Each row has two labels, one from each of two sets.
-13 -11  22 -33  -9  15  14  32  50 -13  10  12  35  -7 -49 -28 -18 -16  11   0  -1  -5 -25 -11 -> <39> & <29>
 19  51   1  -6   7   4  10  21   2   1  12   7  56 -16  -6 -36 -76 -54 -15  -3  -5 -40  -3   4 -> <39> & <29>
-16  44  56 -55  38 -22  33 -73  80 -43 -13 -20  40  -1 -38 -18  88  14 -15  31   9 -23 -11   4 -> <47> & <33>
 11  37  21  11  18   2   7 -13 -35  -3 -14  -5  51  10  49   0  -2  -5 -11   4  -2 -18   0  10 -> <39> & <33>
  7  66  11 -19  27  -7  11 -27  65 -11 -15   6  28  -7 -30 -26  16 -19 -13  28   2 -27  -9   0 -> <47> & <29>
  3  11  14 -34  10  10   6 -18  65 -10   3   1  -4  -5 -38 -34   0 -26  20  10   0 -19 -17 -15 -> <47> & <29>
 -1  33   7 -14  17  -2  13 -26  39  -2 -20  -7  20   1  -3 -28   7 -11 -16  16   6 -19 -13  -4 -> <47> & <29>
  6  32  33 -13  20 -24  21 -20 -22  -6  -6  -3  29 -14  -4   3  11 -15 -14   5   5 -36   1  24 -> <39> & <30>
-10  34   7 -26   1 -18  11  -6  79 -22 -10  -6  19 -16 -51 -43  -9 -35 -43  -2   2 -19   1  -6 -> <39> & <40>
 -4 -12 -11 -44  -8   8  10  -2  65  -6  20  -1 -14  -7 -60 -26 -17 -25  21   3   4 -21 -25 -17 -> <47> & <29>
 12  53   9 -12  27 -17  12 -25   5  -7   5  -5  38 -15 -10 -34  -2 -16 -16   3   7 -25  -6  18 -> <39> & <33>
-11  -3  19 -14   5 -13  14 -34   0 -11  -7 -10  20  14  26 -11  27  11  -8   4   3 -10 -12   0 -> <39> & <33>
-17 -20  -1   3  -9 -17  11   0  16  -6 -20   5   7  13  16 -27  -7  10 -19  -6   7   6 -11  -7 -> <39> & <29>

Each row has two labels, one from each of two sets.
 18  10   3  39  -1   5   0  -8   3 -27 -29 -47  39   0   1  33  12  21   6 -19  41 -67  22 -28 -> TM & (63)
 -8  31  -2  13  10 -33   0 -11   0   0 -12 -15  30  -3   0  42 -25   3  14  -6  16 -38  25 -19 -> Qj & (59)
 -1  35   2  23   6   2 -24 -14 -12 -20 -12 -23  40  -6   3  11 -13  16  17  -8  32 -33   8 -24 -> Qj & (59)
-13  35  15  20   4   0 -19 -14  -5   4 -25 -36  58  -6 -13  44 -13  16  34 -15  41 -53  27 -28 -> Qj & (59)
 -1  59  12  23   9  29 -25 -12  -2 -32 -29 -63  51  -5  14  35   4  24  55 -19  76 -78  34 -45 -> TM & (59)
  1  25   3   8   4  24 -17   4   3   1  -3 -14  25  -7   0  27 -26   1  17  -6  27 -35  14 -18 -> RF & (59)
  0  28   7  27  -3  36 -10  -7  22 -19 -12 -55  52  -1  15  74 -14  16  43  -5  53 -55  20 -39 -> TM & (59)
-23  32  12  17  11  26 -34 -26   8   2 -11 -44  46  -5   8  44  -7  36  53 -17  59 -40  10 -29 -> Zc & (59)
 -6  37  16  34   2 -10   2 -20  -2  -6 -31 -59  71  -5 -12  48  -4  39  36 -16  49 -60  37 -34 -> Qj & (55)
-16  29  -1  12   3 -22  -9  -9   3  -3 -18 -39  41 -14 -14  39 -14  16  33 -12  29 -61  28 -21 -> Qj & (59)
 -2  11  15  15  14  -5 -10 -15  12 -25 -35 -56  37  -4  -6  34  17  31  23 -11  40 -55  17 -28 -> Zc & (63)
 -3  21   9  25  -4   6   1 -14  12 -33 -35 -58  55  -8  -3  46  10  45  27 -16  43 -63  22 -27 -> Zc & (63)
  4  27  19  27  -5 -16   8 -18  -1 -25 -47 -67  67  -5  -8  57  -3  26  34   5  44 -87  44 -27 -> Qj & (63)
-16  19   9  21   9  16  -9 -16  22  -6 -22 -44  44  -6  21  41  -6  19  46 -10  51 -23   2 -24 -> Zc & (55)
 -7  30   1  12   3  27 -19 -10  -4  -5  -1 -31  26  -8  -4  34 -18  -1  27 -12  41 -40  14 -18 -> RF & (59)
-13  17  19  45   5   5 -13 -12   7   8 -35 -52  58 -17   3  46   8  30  47 -16  48 -18  13 -27 -> Zc & (55)
-12  28  -3   8  12  -2 -18  -9  -1  -5  -1 -30  32  -4   6  42 -13   4  19 -16  29 -25   5 -26 -> Qj & (59)
-32  14   4  17  -7  32 -15  -4  15 -22 -21 -33  42  -6  13  40  -4  10  31 -12  48 -28   6 -22 -> Zc & (59)
-20  42  -7  32   0  -7 -12 -20   2 -28 -24 -46  62  -8  10  64 -20  10  17 -16  42 -64  28 -38 -> Qj & (59)
  5  15   7  41   7  19   6  -9  11   9 -31 -61  47 -11   3  57  12  25  19   2  48 -22  24 -24 -> RF & (55)
  2  34   2  17   8  -6 -10 -13  -5 -22 -36 -26  44  -6  28  24 -13   5  22  -6  21 -52  36 -28 -> Qj & (59)
 -8  16  19  33  10   2 -12 -15  14  -7 -42 -53  59  -4   6  40   7  25  40  -6  42 -14  24 -34 -> Qj & (55)
-14  34   5   9  11   4 -16 -13  -8 -10  -9 -39  39  -4   4  38 -22  10  33 -20  28 -42  25 -24 -> Qj & (59)
  4  49  -2  19   8  -1 -10 -23  -8 -37 -32 -49  60   1  11  21 -17  21  24 -15  48 -62  50 -46 -> Qj & (62)
-12  24  16  12  -2 -15  -4 -15  10 -35 -35 -55  53 -31 -13  37   7  40  37 -24  20 -64  27 -29 -> Zc & (63)
 -1  41  -4  26   9  -7   4 -19 -11  -9 -21 -31  53  -2  -1  32 -21   7  15  -6  36 -38  36 -25 -> Qj & (59)
-10  48   8  19   3 -18 -19 -22  -4 -16 -34 -46  68  -9  -6  41 -16  23  32 -21  27 -75  47 -43 -> Qj & (59)
 19  39  17  29  11 -12  19  -4   0   7 -36 -44  45   0  -1  35  -6  13  29   9  12 -15  20 -26 -> Qj & (55)
  8  24  -2   6  15  30  -2   1   2   2   8   0   4  -4  17  26 -18 -12  12   2  19   2   1 -10 -> TM & (59)
  8  45   0  11   0  15 -20  -8 -14 -32 -14 -32  41  -8   1  28 -20  -2  26 -11  33 -57  20 -36 -> Qj & (59)
-15  14  16  28  10 -32   1 -15  -5  -2 -37 -69  64 -14  -9  59   2  29  19 -15  32 -43  37 -26 -> Qj & (55)
  5  20  10  20   7  26 -11   2  -6   6  -9 -30  22   3   6  29  -7   1  29  -3  23 -14   1 -25 -> TM & (59)
-16  21   9  11   8   5  -3  -2  12   2 -10 -17  34  -2  -6  26 -18   9  40 -22  10 -27  10 -14 -> Qj & (59)
-15  13   5  10  -2 -13  -2 -11   4 -12 -14  -4  28  -4  -9  33  -9   8   0  -7  -7  -8  11 -22 -> Qj & (59)
 -4  41  -1  17   6  28 -28 -13  -3  -5 -11 -25  31  -9   9  24 -10   2  40 -11  37 -14  13 -29 -> TM & (59)
 -1  26   5  24  11 -14   4 -14  19 -20 -25 -46  51 -10  14  40  -5  26  35 -14  24 -30  24 -22 -> Qj & (55)
  6  13   0  10   5  36 -11   1   5  14  -2 -11  20   4   6  20 -18  -6  25  -3  33 -30  14 -10 -> RF & (59)
-11  11  -9  11  16   9 -12   2  -2   4   2 -15  14  -6  14  19   2  -1  11   2  20  12  -8 -15 -> TM & (59)
-16  54  25  21   8 -11 -13 -12 -10   1 -38 -42  65  -7 -16  42 -11  29  49 -14  43 -59  57 -37 -> Qj & (59)
  2  23  17  24   7  -3   5 -11   0 -12 -33 -50  43 -10  -1  41  10  22  32  -6  31 -27  18 -25 -> Qj & (55)
  9  24  15  25  -6  -6   8  -1   4 -33 -33 -67  28  -4  -4  41  12  29  32   1  17 -84  40 -17 -> Qj & (63)
  4  33   7  33   8  34 -19   4   7  -4 -23 -41  37  -5   3  43 -15  -1  39 -12  45 -46  22 -27 -> RF & (59)
 10  30   7  13   4  19 -16  -2   5 -15 -20 -32  33 -16  16  35  -4   6  29 -11  40 -26  10 -25 -> TM & (59)

Each row has two labels, one from each of two sets.
  0  15  -4  12  -3  23 -25 -37 -31 -16  -9  26 -30  24   3   1 -24   4 -11  16  10 -12 -32   6 -> DL & <66>
-12   3 -11  29  -7   8 -13 -24 -16 -13  -4  -8  -2   0  -7   6 -35   7   7 -39  14  -4 -14   3 -> HP & <61>
-23 -10  -3   6  -6   3  17 -34  -3  -5 -35  20 -17  48  -7  24 -15  45   0  56 -48  15 -20  16 -> DL & <60>
-11  -8  -5 -10 -30  -6 -23 -15  -5 -13  -3   6 -62  37 -10  10  -7  10 -13  20 -11  -4 -22 -22 -> DL & <60>
 -1  15   1  -7  13   9  -4  -4 -14 -11  -7  11 -26  25   2   3   8   8   6  19 -16   4   4 -34 -> DL & <60>
-12   0   1  -3  -8   1   5 -13  -6 -10  -2 -28   1  19   4  -2 -19  12   6   5   1   3 -20  -3 -> HP & <60>
-17   1  -7  14  -2   1 -18 -12 -15  -6   0 -11 -18   6  -4  24  -1   6 -10   7   0   2 -20 -18 -> HP & <60>
 -6   8  -7   7  -6 -12  10 -13 -24  -9   1 -18 -10  15   2  -1  -9   9 -16   4  -1  -5  -2 -38 -> HP & <60>
-11  -3   0  -3 -11  15 -25 -27  -9  -1 -12 -30  -3  12   2   8  -3   1   9  35   5  -6 -73   6 -> HP & <66>
-16   4 -13  11 -12  30 -51 -38 -52 -39  -7   4  -1  71 -32  21 -60  13 -31  -7   8 -21 -21   1 -> HP & <60>
 -2   0  -2  32  -5  19 -20 -32 -17 -10  -8 -22   8  19 -13   6 -37   2  11  25  14 -11 -38   1 -> HP & <61>
-14  10   2  21  -8  17  -1   7   4  -4   2 -38  16  10   0  -2 -14  -4  25  31   4 -16 -39  10 -> DL & <61>
 -2   2   1  -7 -11   5 -33   6  -1 -25   6 -42  -9  41   3   1   5  15   6  26 -17 -12 -44 -25 -> HP & <60>
-12   6   3   6   1  11 -20 -31 -11  -9 -10   1 -12  20  15   0 -19  -5  19  27   4  -8 -61  16 -> HP & <67>
  5   6  -4   4 -10  -7 -20 -21 -11 -17  -1   3  -4  24   4   9 -17  13 -13   3 -23   1 -21 -35 -> HP & <60>
-18   8   3  25  -6  31   7 -28  -4  -5 -11  15   0  17  -7   2 -22   4  26  26   4   0 -27  23 -> DL & <61>
  4  -7   5   8  -5  15  -5 -30  -1  -1   5   6  10  17  -2  -3 -33 -32  27  15   2  -5  10   5 -> DD & <61>
-12   6  -8  -2 -15  35 -15 -24 -11  -6 -10 -14   5  44   2  10 -12   4  28  46   4  -1 -72  28 -> DL & <66>
  3 -17   4  19  -2  26 -12 -25 -11  -9  12 -19  -2  15  -8   4 -21  -5  24  18  16  -2 -14  -3 -> DL & <61>

Each row has two labels, one from each of two sets.
 -1   5  -1  -5  14  15  -9   4   0  -7 -34   9   2  -2   1  -7  -9 -31  32   5   3   4   1   0 -> Cn & HC
  7   1   1  -4   7  17  -6   1  -7 -18   0  -1  -1 -16 -22 -11 -23 -22   3   6   9   5  -5   0 -> Cn & HC
 10   7 -11  -6  -3  15 -12  12  -1 -18 -11  -9 -19 -10 -30  -5  -6 -10  20  -1   4  -1   3  -4 -> Gg & HC
 -2  -2  -6  -9  -8  15  -6  -2  -7 -10  24   0   2  -3  19  -3  -5 -13  27  -4  -8  -7  -1   4 -> QC & HC
  9  22  -6   1   3  22 -11   3   2 -21   4 -12  -9 -11  -9  -6 -14 -20   7   9   0  13  -5   0 -> Cn & HC
-10  11  -5  -7   1  13   1   8  -5  -7  -4  11  -4 -25 -10  -3   1  -7  13   0   2   1  -4   7 -> QC & HC
 -3  15  -8  -9  -3   1  -1  -4  11  -7   2   1  17   1  13  18  -1 -22  51  10  -5  17 -12   1 -> QC & HC
  6   8  -5  -4   3   8   7   7 -10  -2   8   9  -5  -6   0   0  -4 -21  39  -7  -1   2   2  -1 -> QC & HC
  4   8  -9  13  -8 -21 -11   4 -16  -6   0  14 -21   4  10  -8  -1 -12  50   0 -10  -5  -1  -2 -> QC & HC
 -1  -1 -16   7   2  27  -3  -2  -5  -8 -14   2   7  -2   0  58   1 -41   2  12  -4  15  -2  18 -> Cn & NL
  7  10   5 -12 -11  11 -12 -19  -4  -4 -11   5   7  14  21   7 -12 -39  58   8 -17   7   5   3 -> Gg & NL
 -1   5 -18 -11  -2  13 -12 -12  -3 -15  -6  -1  18  -9   8   5   0 -41  17   6  -6  15   0   9 -> Cn & NL
  1  -3   3   8  12   9  -9  24  -1   8 -15  13   6 -12  27  -5   7 -42  35   8  -9   1   1   7 -> Hm & HC
  0   8   1   0   4  23  -8   8  -4 -23  10  -1   4  -5   8  -5  -7 -16  33  -4   1  -5  -5  -7 -> Tb & HC
